m =
140	149	132	130	153	109	133	130	137	131	122	131	109
121	109	99	139	155	133	127	127	129	144	109	151	143
The largest entry in the first row is 153
Read off the top-left entry.
140
The 2nd-last entry, reading row by row -> 151
Read off the last entry, reading row by row.
143
The entry just right of 153 is 109
The entry in the bottom-left corner: 121
Read off the top entry of the column that holds the smallest entry.
132
The bottom entry of the column that holds the largest entry is 155

arr =
[[131 131 130 135 122 138 130 133 131 134 134 123 127 128 119 126]
 [116 153 124 127 118 126 112 132 137 136 104 121 122 122 128 142]]
Rows and columns are numbered from 0.
The entry in row 0 and column 0?
Answer: 131
The top entry of the column that holds the smallest entry: 134
The top-right entry?
Answer: 126
The bottom entry of the column that holds the largest entry?
Answer: 153
The entry at row 1, column 0?
Answer: 116
The entry at row 1, column 2?
Answer: 124
The entry in row 0 and column 1 is 131
The entry at row 0, column 2 is 130

Questions about the table below.
1) The smallest entry in the first row?
2) The last entry, reading row by row?
3) The top-right entry?
4) The entry directly below the largest entry?
5) The bottom-left entry?
6) The fourth entry in reading order?
7) The entry directly above the largest entry?
8) The 2nd entry from the end, reading row by row?
[[114 132 128 125 115 127 133 131 120 135 120 139 139 133 125 128]
 [147 134 131 140 144 145 136 124 147 134 142 118 126 136 142 133]
 [122 144 130 128 126 132 126 138 121 134 123 143 136 135 134 139]
 [132 119 138 129 138 117 130 134 138 128 141 126 126 116 132 129]
 [125 122 123 119 132 121 112 121 129 115 132 117 113 117 136 120]
 [149 132 131 143 135 145 138 127 141 132 139 130 124 136 130 128]
 [137 140 129 141 148 128 138 138 136 147 142 127 139 130 142 128]
 [119 114 115 125 114 117 122 124 115 124 117 123 124 117 121 112]
 [124 133 133 128 132 134 126 136 141 130 144 133 128 126 141 130]
 [137 141 132 139 129 157 133 134 146 134 142 136 128 143 139 139]
 [125 115 108 129 116 107 117 127  98 126 100 123 126 115 121 117]
 [125 115 124 115 124 125 119 112 132 108 137 117 109 120 119 106]]
1) 114
2) 106
3) 128
4) 107
5) 125
6) 125
7) 134
8) 119

Read these off the table that follows.
1) The top-left entry?
2) The third entry in reading order?
3) The bottom-left entry?
4) The entry just right of 144?
5) The entry directly above 133?
6) The entry in the top-right corner?
7) The bottom-right entry?
8) The entry directly above 120?
[[122 130 154 124  99 140]
 [125 145 136 140 118 143]
 [143 143 134 119 125 117]
 [112 111 121 133 128 135]
 [116 113 120 131 130 132]
 [124 124 143 134 117 131]
 [113 113 119 136 130 135]
 [141 101 126 113 151 105]
 [127 129 144 130 118 135]]
1) 122
2) 154
3) 127
4) 130
5) 119
6) 140
7) 135
8) 121

x =
[[134 116 102 100 125 102 144 124 135 112 110 141 106 145 144]
 [115 131 146 150 122 147 104 124 112 136 140 107 144 104 103]
 [117 129 144 143 123 141 104 129 117 140 138 107 136 104 107]
 [131 142 140 141 141 143 135 136 136 138 136 136 138 133 135]
 [120 141 138 148 124 153 112 124 108 119 127 126 151 112 105]
 [129 123 106  98 134 104 148 126 141 117 108 141 104 145 148]
 [145 113 122 120 126 110 142 133 144 135 137 133 116 146 148]
 [135 120 108 106 128 108 144 126 136 115 114 142 111 145 144]
 [136 118 102  98 129 102 150 125 140 113 109 146 106 151 150]]
Report the fourth entry from the end, reading row by row.
A: 146
Report the 3rd-last entry, reading row by row.
A: 106
The entry in the top-right corner is 144
The first entry in the row that holds the largest entry is 120
Report the bottom-right entry.
A: 150
The third entry on the main diagonal is 144
Report the entry just right of the largest entry.
A: 112
Report the largest entry in the first row.
A: 145
Report the top entry of the column that holds the largest entry.
A: 102
Report the bottom-left entry.
A: 136
The smallest entry in the first row: 100
The first entry on the main diagonal is 134
The fifth entry in reading order -> 125
The maximum is 153
The centre entry -> 124
The 5th entry from the end, reading row by row -> 109
The largest entry in the first column: 145
Report the entry just left of the largest entry.
A: 124
Report the 2nd entry on the diagonal from the top-right corner.
A: 104
The largest entry in the last row -> 151
The 3rd entry, reading row by row is 102
The second entry in reading order -> 116
The entry directly above the largest entry is 143
The smallest entry in the last column is 103
The entry just right of the centre entry -> 108

Read these off the row that follows.
1) Give the entry just right of 140.
2) Give the entry just right of 155.
[122, 140, 126, 138, 155, 129]
1) 126
2) 129

M = [107, 107, 124, 147, 121, 99, 155, 149, 155, 153, 143, 139]
Give the entry just left of 99.
A: 121
Give the entry just left of 149.
A: 155
Give the smallest entry.
A: 99

[[139 134 132 120 130 152]
 [133  98 113 147 133 140]
 [137 132 135 125 113 150]
 [117 126 117 132 125 141]
 [131 105 133 140 136 128]]
Indices start at 0.
Report the entry at row 1, column 2.
Answer: 113
The entry in row 2 and column 1 is 132
Report the entry at row 0, column 0.
Answer: 139
The entry directly below the largest entry -> 140
The entry in row 0 and column 1 is 134
Report the entry at row 1, column 1.
Answer: 98
Report the entry at row 1, column 0.
Answer: 133
Report the entry in row 2 and column 2.
Answer: 135
The entry in the bottom-left corner -> 131
Report the entry at row 0, column 2.
Answer: 132

grid =
137  142  114  141  143  143  138  133  112  147  119  137  143  140
127  117  147  119  116  122  128  128  148  114  146  124  119  127
137  141  123  148  151  142  140  125  122  141  137  144  146  138
136  142  124  148  153  145  143  102  121  142  133  138  145  141
133  137  125  135  129  136  134  130  121  142  122  132  135  137
141  135  135  147  147  145  144  123  134  132  146  140  141  143
115  124  135  118  123  121  115  101  134  126  131  119  119  116
134  142  145  146  148  143  137   99  142  141  147  139  142  138
128  133  144  130  127  134  131  110  139  140  135  131  132  131
113  114  133  106  108  113  110  112  134  119  123  114  111  113
137  140  113  147  150  141  139  109  112  145  127  138  144  140
Indices start at 0.
Give the entry in the bottom-right corner.
Answer: 140
The entry just left of the largest entry is 148
Give the entry in row 2 and column 0.
Answer: 137
The entry in row 0 and column 0: 137
The bottom-left entry is 137
Give the top-right entry.
Answer: 140
Give the maximum.
Answer: 153
The bottom entry of the column that holds the smallest entry is 109
The entry at row 0, column 1 -> 142
The entry in row 2 and column 2: 123
The entry just right of the largest entry -> 145
The entry at row 1, column 0 -> 127
The entry at row 2, column 1 -> 141
Give the entry in row 0 and column 2.
Answer: 114
The entry directly below 129 is 147
Give the entry just left of the smallest entry.
Answer: 137
The entry directly below the smallest entry -> 110
